Here is a tiny trained network, its code and every weight. The questions are about switching its units off for an input and a target symbol, where a switched-off unit gives its printed mean instead of its output.

import numpy as np


def w(rows, s, z=0):
    codes = np.array(rows[::2]) - 128.0
    scale = np.full(codes.shape[1], s)
    scale[-1] = z or s
    return codes * scale


def softmax(a):
    e = np.exp(a - a.max(-1, keepdims=True))
    return e / e.sum(-1, keepdims=True)


def log_softmax(a):
    a = a - a.max(-1, keepdims=True)
    return a - np.log(np.exp(a).sum(-1, keepdims=True))


def net(x, mask):
    ids = ['ΓΘΞΠΦΩαβδζηλμστψ'.index(c) for c in x.split()]
    T = len(ids)
    res = E[ids] + P[:T]
    u = 0
    for l in range(2):
        r = res
        for j in range(3):
            rows = slice(4 * j, 4 * j + 4)
            q, k, v = (r @ M[l][rows].T for M in (Q, K, V))
            z = softmax(np.where(np.tri(T) > 0, q @ k.T / 4**0.5, -1e9)) @ v
            o = O[l][rows]
            res = res + np.where(mask[u + j], z, o[:, -1]) @ o[:, :-1]
        u += 3
    return log_softmax(res[-1] @ U[:, :-1].T + U[:, -1])


Q, K, V, O = {}, {}, {}, {}
E = w([
[137,219,242,76,101,105,223,81,116,71],'Γ',
[205,142,113,230,144,93,119,152,95,32],'Θ',
[106,78,125,202,178,152,119,212,158,38],'Ξ',
[119,50,111,182,54,122,128,58,219,83],'Π',
[133,94,102,250,83,176,179,159,104,76],'Φ',
[140,119,129,159,214,68,109,181,89,82],'Ω',
[160,106,169,231,209,93,109,165,175,163],'α',
[134,49,154,85,83,235,169,130,190,209],'β',
[63,51,127,129,182,201,145,200,163,143],'δ',
[120,140,214,124,65,164,91,192,125,121],'ζ',
[124,142,165,179,179,196,191,133,75,155],'η',
[154,97,177,191,127,49,87,75,155,177],'λ',
[75,75,134,70,67,136,136,135,48,101],'μ',
[55,111,148,89,182,17,116,205,89,167],'σ',
[102,49,100,154,143,49,165,53,60,165],'τ',
[55,111,161,84,28,2,111,155,125,174],'ψ',
],0.0083)
P = w([
[151,162,124,100,148,127,169,121,177,94],'0',
[206,34,198,100,137,113,171,158,143,76],'1',
[135,148,111,156,90,115,169,153,125,150],'2',
[91,141,151,148,161,146,128,91,138,108],'3',
[158,18,224,124,138,114,135,139,104,100],'4',
[92,144,120,169,79,116,126,138,90,169],'5',
[63,128,149,168,154,151,100,82,105,143],'6',
[121,9,237,151,132,121,110,131,71,131],'7',
[84,148,120,160,69,93,112,144,108,138],'8',
],0.015)
Q[0] = w([
[174,40,183,126,229,208,88,64,139,60],'L0H0',
[207,29,155,96,64,65,166,210,109,150],'L0H0',
[132,24,243,153,140,125,146,123,80,82],'L0H0',
[126,26,254,171,109,100,160,149,65,87],'L0H0',
[65,92,72,196,52,122,111,129,185,155],'L0H1',
[116,227,39,119,126,129,126,75,172,136],'L0H1',
[86,93,198,168,162,190,172,90,149,119],'L0H1',
[97,212,38,116,158,203,108,165,151,171],'L0H1',
[163,104,161,76,83,89,132,127,130,176],'L0H2',
[160,139,71,108,110,128,134,118,170,176],'L0H2',
[123,214,51,131,122,129,133,116,148,139],'L0H2',
[51,125,181,180,158,147,113,97,109,85],'L0H2',
],0.0091)
K[0] = w([
[98,57,70,197,173,146,26,124,111,199],'L0H0',
[60,131,133,61,70,85,189,120,110,251],'L0H0',
[58,102,143,152,120,124,68,110,35,206],'L0H0',
[40,123,163,140,101,119,86,103,10,212],'L0H0',
[116,50,71,149,84,150,56,95,218,128],'L0H1',
[194,131,116,76,147,147,178,112,254,48],'L0H1',
[71,116,164,165,173,206,116,61,105,173],'L0H1',
[163,129,99,69,189,216,147,208,220,97],'L0H1',
[162,93,196,78,81,124,206,132,75,154],'L0H2',
[215,95,129,111,154,110,166,161,174,64],'L0H2',
[173,155,131,168,178,127,140,157,164,70],'L0H2',
[43,157,117,210,132,147,11,107,91,167],'L0H2',
],0.0088)
V[0] = w([
[43,135,134,74,88,249,161,205,2,77],'L0H0',
[10,102,83,126,217,47,45,255,94,190],'L0H0',
[181,170,127,199,236,17,126,108,16,106],'L0H0',
[142,154,127,31,44,10,166,32,92,123],'L0H0',
[68,162,131,173,186,170,215,32,126,152],'L0H1',
[65,104,106,182,95,41,100,110,126,95],'L0H1',
[131,95,119,148,118,238,143,124,92,233],'L0H1',
[83,118,68,169,96,146,99,112,134,216],'L0H1',
[45,163,143,105,140,109,134,63,138,159],'L0H2',
[121,108,207,147,161,109,116,207,126,196],'L0H2',
[94,214,133,68,93,109,75,87,147,136],'L0H2',
[130,67,87,47,207,119,134,164,124,137],'L0H2',
],0.0071)
O[0] = w([
[106,141,124,98,115,245,154,128,35,104,151],'L0H0',
[149,136,138,148,206,132,96,124,94,97,3],'L0H0',
[201,149,118,143,100,55,97,61,67,134,148],'L0H0',
[115,137,102,71,121,45,167,142,104,144,180],'L0H0',
[120,133,143,142,136,153,169,46,139,153,186],'L0H1',
[97,131,105,178,184,127,131,143,86,131,164],'L0H1',
[164,108,134,107,98,145,121,101,106,191,83],'L0H1',
[155,135,104,129,161,148,126,127,99,179,40],'L0H1',
[74,118,136,128,118,101,125,80,142,146,148],'L0H2',
[109,158,190,137,146,100,142,175,105,174,163],'L0H2',
[102,120,129,87,103,106,85,114,171,136,77],'L0H2',
[125,114,120,82,196,118,169,141,135,111,74],'L0H2',
],0.011,0.0047)
Q[1] = w([
[64,88,102,147,111,153,92,35,225,100],'L1H0',
[125,179,1,149,108,179,100,176,172,144],'L1H0',
[105,96,218,163,108,126,141,91,111,85],'L1H0',
[129,97,225,88,149,175,192,197,50,128],'L1H0',
[111,33,207,151,117,130,125,84,154,114],'L1H1',
[113,46,217,143,126,106,136,50,160,122],'L1H1',
[122,170,40,165,180,135,86,204,136,181],'L1H1',
[82,84,186,150,109,184,119,39,184,110],'L1H1',
[43,147,108,152,90,107,161,139,157,182],'L1H2',
[54,161,153,131,93,65,174,122,131,171],'L1H2',
[206,124,147,84,120,194,102,94,122,93],'L1H2',
[90,113,135,226,130,119,176,131,116,138],'L1H2',
],0.0066)
K[1] = w([
[151,19,47,142,118,164,114,122,175,128],'L1H0',
[168,112,164,98,145,166,176,105,196,14],'L1H0',
[119,99,100,193,115,171,33,131,56,180],'L1H0',
[58,188,186,100,118,165,123,169,62,177],'L1H0',
[74,151,126,136,115,134,58,99,9,193],'L1H1',
[63,128,131,144,104,89,66,93,33,201],'L1H1',
[152,173,120,104,249,150,147,107,228,91],'L1H1',
[65,179,139,139,39,160,63,80,91,180],'L1H1',
[117,225,50,111,96,174,168,114,169,172],'L1H2',
[145,250,65,102,86,92,166,125,120,161],'L1H2',
[182,2,247,113,95,127,118,99,137,70],'L1H2',
[108,172,103,185,109,167,114,96,59,196],'L1H2',
],0.0071)
V[1] = w([
[104,163,95,131,97,95,130,153,115,1],'L1H0',
[137,33,140,115,192,154,118,147,155,85],'L1H0',
[128,90,85,222,132,142,115,119,112,126],'L1H0',
[158,174,193,39,143,120,144,130,150,116],'L1H0',
[190,40,144,99,134,146,168,115,129,102],'L1H1',
[184,38,128,140,129,104,128,154,184,112],'L1H1',
[94,74,50,155,132,145,116,148,76,156],'L1H1',
[143,168,184,178,95,152,68,198,158,154],'L1H1',
[76,225,108,192,155,158,129,97,118,137],'L1H2',
[175,65,189,106,126,115,97,120,74,86],'L1H2',
[120,47,160,120,149,144,102,138,130,62],'L1H2',
[171,49,161,102,112,113,100,122,115,136],'L1H2',
],0.0073)
O[1] = w([
[103,179,37,156,110,137,86,174,34,119,200],'L1H0',
[85,157,205,106,104,65,184,102,89,69,97],'L1H0',
[135,153,75,139,82,91,180,145,192,102,99],'L1H0',
[134,127,234,136,169,167,76,97,35,177,146],'L1H0',
[171,133,112,178,130,211,221,53,107,202,195],'L1H1',
[155,97,120,231,159,170,116,94,155,154,188],'L1H1',
[146,65,42,55,146,130,147,141,146,88,3],'L1H1',
[143,147,161,127,95,185,3,187,204,145,90],'L1H1',
[158,205,238,179,148,108,207,200,69,116,85],'L1H2',
[129,153,95,137,87,138,78,50,138,85,110],'L1H2',
[78,122,119,131,105,105,107,91,154,43,97],'L1H2',
[124,120,94,93,84,129,81,52,172,127,107],'L1H2',
],0.0065,0.0058)
U = w([
[195,142,165,182,172,193,163,140,74,169,170],'Γ',
[162,164,97,148,53,140,174,198,106,134,177],'Θ',
[31,225,141,117,65,85,147,95,138,138,103],'Ξ',
[84,80,117,75,49,21,143,245,149,110,90],'Π',
[67,135,38,130,100,141,145,110,224,138,174],'Φ',
[181,186,51,149,56,103,65,88,113,108,93],'Ω',
[131,127,120,135,117,65,56,86,193,171,103],'α',
[82,91,173,116,231,174,169,156,152,106,51],'β',
[89,123,151,170,164,159,133,133,135,36,3],'δ',
[92,121,150,106,93,181,24,186,156,113,164],'ζ',
[189,87,134,87,95,186,98,42,179,178,79],'η',
[253,93,200,139,164,94,92,169,170,130,117],'λ',
[85,86,59,47,134,176,147,118,79,98,165],'μ',
[155,162,117,139,216,122,47,69,72,89,171],'σ',
[199,78,102,99,179,77,179,78,105,135,113],'τ',
[118,91,167,85,254,91,111,203,92,114,166],'ψ',
],0.0071,0.0051)

Each question gives the input, a string of symbols that net reads in full, and the target symbol t.
The units are the heads (4 rows each of Q, K, V and O). Each row of codes is followed by its name. A weight is (code - 128) times the scale printed after its matrix; where a second scale follows, it is the last column's (O and U).
mask holds one flag per head, layer by layer. A switched-off head (its flag False) gives its mean, the last column of its rows in O, instead of its output. The means were averaged over made-up inputs and are rounded, as every weight is.
A unit's drop is (log p(t) with every unit on - log p(t) with that unit switched off) / (log p(t) with every unit on - log p(t) with every unit switched off).
The circuit of an input: a set's keep is (log p(t) with only the set's units on - log p(t) with every unit switched off) / (log p(t) with every unit on - log p(t) with every unit switched off). Starting from all 6 units, units are removed one at a time, each time the one whose removal leaves the highest keep (on an exact tie, the one counted first), for as long as the keep stays at least 0.8.
units of the circuit, in order: the units of the circuit, biggest drop first
unit that matters most: the unit with the biggest drop
heads that matter: for each layer, one digit per head in row order, 1 if its drop is at least 0.15 and else 0, layers parted by /
input Ξ λ ζ, target Γ: unit that matters most -> L0H2
input ψ τ Π σ η Γ δ, target β: units of the circuit, in order -> [L0H2 L1H0 L0H0]
input Γ σ η Π σ ζ Γ Γ, target ζ: units of the circuit, in order -> [L1H1 L0H0 L0H2]
input μ η λ β ζ Γ ζ ζ τ, target Γ: units of the circuit, in order -> [L0H1 L1H2 L1H1 L0H2]
input ζ Γ ψ Ω Γ Φ Γ Φ Γ, target Π: units of the circuit, in order -> [L1H1 L0H0 L1H2]
input η ψ μ β δ δ Π λ Ξ, target Γ: units of the circuit, in order -> [L0H1 L1H2]
input Π σ Ω Π Γ, target Ω: units of the circuit, in order -> [L0H0 L1H2 L1H0]
input ζ ζ Π α λ Γ Φ Γ ψ, target Γ: units of the circuit, in order -> [L1H1 L0H1 L1H2 L0H2]
input Π Π μ δ Θ δ β Γ, target δ: units of the circuit, in order -> [L0H0 L1H2]
input η Π η τ Γ δ Ω Ω, target δ: heads that matter -> 100 / 101
input η Π Γ Γ τ, target τ: heads that matter -> 100 / 010
input η Γ η Π Γ δ, target Γ: heads that matter -> 010 / 101
input Γ Γ λ, target Γ: heads that matter -> 010 / 110
input Π Π σ β, target η: units of the circuit, in order -> [L0H1]
input β Γ μ η η, target μ: units of the circuit, in order -> [L0H0 L1H1]
input Π δ η Ξ Γ ζ ζ, target ζ: units of the circuit, in order -> [L1H1 L0H0]
input Θ Ξ Γ Γ Γ ζ, target Γ: heads that matter -> 110 / 111
input η Γ Ω, target Γ: units of the circuit, in order -> [L1H1 L0H2]
input Π Γ Ξ ζ η, target η: heads that matter -> 110 / 001
input Φ Γ Γ Π τ Π, target Θ: units of the circuit, in order -> [L1H2 L0H2 L0H0]
input Γ σ Γ ζ ζ η μ η, target μ: heads that matter -> 100 / 010
input Θ Π Π Π Γ α, target Γ: units of the circuit, in order -> [L0H1 L1H2]
input δ β μ δ λ Π Π, target Φ: units of the circuit, in order -> [L1H0 L0H2]
input Θ σ τ Π Ω Φ η τ, target τ: heads that matter -> 100 / 110
input Π η Θ Γ Γ Γ Ω μ, target μ: heads that matter -> 100 / 011
input Π Π α η ζ Ξ σ η, target σ: heads that matter -> 100 / 001
input Γ Π α η ζ σ τ Π, target τ: heads that matter -> 110 / 110
input Π σ μ, target Γ: heads that matter -> 001 / 010
input Π Γ η η Ξ Ξ Π Γ, target Π: heads that matter -> 010 / 110
input η τ η Γ Γ, target η: unit that matters most -> L1H2
